Here is a tiny trained network, its code and every weight. The questions are about switching its units off for an input and a target symbol, where a switched-off unit gives its printed mean instead of its output.

import numpy as np


def w(rows, s, z=0):
    codes = np.array(rows[::2]) - 128.0
    scale = np.full(codes.shape[1], s)
    scale[-1] = z or s
    return codes * scale


def norm(h):
    return h / np.sqrt((h * h).mean(-1, keepdims=True) + 1e-5)


def f(y):
    return y / 2 * (1 + np.tanh(0.7978845608 * (y + 0.044715 * y**3)))


def softmax(a):
    e = np.exp(a - a.max(-1, keepdims=True))
    return e / e.sum(-1, keepdims=True)


def log_softmax(a):
    a = a - a.max(-1, keepdims=True)
    return a - np.log(np.exp(a).sum(-1, keepdims=True))


def net(x, mask):
    ids = ['Λβγθξω'.index(c) for c in x.split()]
    T = len(ids)
    res = E[ids] + P[:T]
    r = norm(res)
    for j in range(3):
        rows = slice(4 * j, 4 * j + 4)
        q, k, v = (r @ M[0][rows].T for M in (Q, K, V))
        z = softmax(np.where(np.tri(T) > 0, q @ k.T / 4**0.5, -1e9)) @ v
        o = O[0][rows]
        res = res + np.where(mask[j], z, o[:, -1]) @ o[:, :-1]
    y = f(norm(res) @ A[0][:, :-1].T + A[0][:, -1])
    res = res + np.where(mask[3:11], y, B[0][:, -1]) @ B[0][:, :-1]
    return log_softmax(norm(res)[-1] @ U[:, :-1].T + U[:, -1])


Q, K, V, O, A, B = {}, {}, {}, {}, {}, {}
E = w([
[66,144,172,60],'Λ',
[119,181,83,5],'β',
[149,106,149,72],'γ',
[137,159,100,103],'θ',
[174,243,141,164],'ξ',
[94,169,149,103],'ω',
],0.017)
P = w([
[163,122,87,128],'0',
[153,83,201,142],'1',
[105,184,59,138],'2',
[176,143,121,55],'3',
[246,94,132,135],'4',
[136,165,114,91],'5',
[113,107,121,192],'6',
[165,153,111,87],'7',
[174,50,157,198],'8',
[127,152,118,108],'9',
[143,74,158,113],'10',
[147,154,102,105],'11',
],0.012)
Q[0] = w([
[117,178,81,76],'h0',
[122,4,197,142],'h0',
[130,138,154,105],'h0',
[98,129,70,140],'h0',
[206,93,120,115],'h1',
[163,142,126,173],'h1',
[112,69,101,138],'h1',
[83,85,121,244],'h1',
[142,133,71,72],'h2',
[146,135,137,113],'h2',
[91,197,83,115],'h2',
[99,134,116,138],'h2',
],0.013)
K[0] = w([
[150,21,90,25],'h0',
[173,68,63,189],'h0',
[172,176,201,196],'h0',
[145,104,67,52],'h0',
[22,112,84,191],'h1',
[65,151,189,152],'h1',
[94,61,210,85],'h1',
[123,35,95,245],'h1',
[165,158,150,200],'h2',
[5,205,95,70],'h2',
[255,173,157,67],'h2',
[88,104,233,57],'h2',
],0.0086)
V[0] = w([
[46,150,191,118],'h0',
[151,159,175,118],'h0',
[141,251,137,87],'h0',
[128,64,154,70],'h0',
[140,125,78,113],'h1',
[170,239,160,85],'h1',
[188,58,172,93],'h1',
[64,156,237,107],'h1',
[130,133,153,169],'h2',
[109,72,134,136],'h2',
[185,238,139,127],'h2',
[118,64,172,66],'h2',
],0.012)
O[0] = w([
[158,2,136,164,161],'h0',
[158,142,145,143,169],'h0',
[91,50,198,68,213],'h0',
[209,88,88,86,187],'h0',
[67,173,107,122,146],'h1',
[57,124,187,67,252],'h1',
[248,197,46,66,138],'h1',
[76,11,132,97,168],'h1',
[106,116,134,151,92],'h2',
[150,131,127,133,90],'h2',
[75,172,195,108,194],'h2',
[217,83,70,88,166],'h2',
],0.0071,0.011)
A[0] = w([
[86,192,87,254,153],'n0',
[243,46,217,139,191],'n1',
[115,94,168,177,82],'n2',
[159,124,48,207,102],'n3',
[65,155,112,188,3],'n4',
[55,128,187,141,208],'n5',
[110,183,117,64,61],'n6',
[129,100,77,130,141],'n7',
],0.0095,0.0021)
B[0] = w([
[189,172,117,140,121],'n0',
[41,220,165,75,254],'n1',
[96,160,159,129,120],'n2',
[115,56,122,1,114],'n3',
[111,71,76,46,105],'n4',
[181,206,211,131,238],'n5',
[104,88,220,167,201],'n6',
[75,73,55,119,121],'n7',
],0.0061,0.0049)
U = w([
[1,138,118,169,46],'Λ',
[65,253,151,166,193],'β',
[119,39,122,132,217],'γ',
[126,143,149,202,68],'θ',
[187,197,90,113,205],'ξ',
[79,180,149,150,8],'ω',
],0.0089,0.0016)

Each question gives the input, a string of symbols that net reads in full, and the target symbol t.
The units are the heads (4 rows each of Q, K, V and O) and the neurons (one row each of A and B). Each row of codes is followed by its name. A weight is (code - 128) times the scale printed after its matrix; where a second scale follows, it is the last column's (O, A, B and U).
mask holds one flag per unit, heads first, then neurons. A switched-off unit (its flag False) gives its mean, the last column of its rows in O or B, instead of its output. The means were averaged over made-up inputs and are rounded, as every weight is.
A unit's drop is (log p(t) with every unit on - log p(t) with that unit switched off) / (log p(t) with every unit on - log p(t) with every unit switched off).
The circuit of an input: a set's keep is (log p(t) with only the set's units on - log p(t) with every unit switched off) / (log p(t) with every unit on - log p(t) with every unit switched off). Starting from all 11 units, units are removed one at a time, each time the one whose removal leaves the highest keep (on an exact tie, the one counted first), for as long as the keep stays at least 0.8.
circuit, biggest first: the units of the circuit, biggest drop first
which heads matter: for each layer, one digit per head in row order, 1 if its drop is at least 0.15 and else 0, layers parted by /
drop of u: that unit's drop, to one decimal
input Λ γ θ Λ γ ω ω, target ξ: which heads matter : 011
input Λ θ γ Λ γ Λ γ, target ξ: which heads matter : 100
input Λ γ Λ Λ θ θ θ γ Λ, target β: circuit, biggest first : h0
input Λ Λ ω, target γ: circuit, biggest first : h2, h0
input ω Λ ω γ θ Λ ξ Λ θ, target β: which heads matter : 100
input Λ Λ β γ θ Λ γ θ Λ, target ξ: circuit, biggest first : h1, h2, h0
input Λ θ β, target γ: which heads matter : 100
input Λ γ Λ, target γ: which heads matter : 000
input Λ Λ Λ θ θ β ω γ θ, target Λ: circuit, biggest first : h1, h0, n1
input γ γ Λ, target ξ: circuit, biggest first : h1, h2
input Λ θ θ, target γ: which heads matter : 100
input Λ ω γ θ Λ γ θ β γ, target β: which heads matter : 100
input γ ω θ, target ξ: circuit, biggest first : h2, h1
input Λ θ Λ, target γ: circuit, biggest first : h0, h1, n1
input γ ω Λ γ γ γ γ Λ ω, target ξ: circuit, biggest first : h1, h0
input Λ Λ ω γ γ ω, target γ: which heads matter : 101
input θ γ Λ γ Λ β γ Λ γ, target ξ: circuit, biggest first : h0, h1
input Λ Λ β, target γ: drop of h1 : 0.1
input ω β ω θ θ ξ γ, target β: drop of n2 : 0.0
input Λ Λ Λ γ ω ω θ Λ θ, target β: drop of h0 : 0.2
input Λ β γ Λ ω Λ θ Λ ω, target β: drop of h1 : 0.2
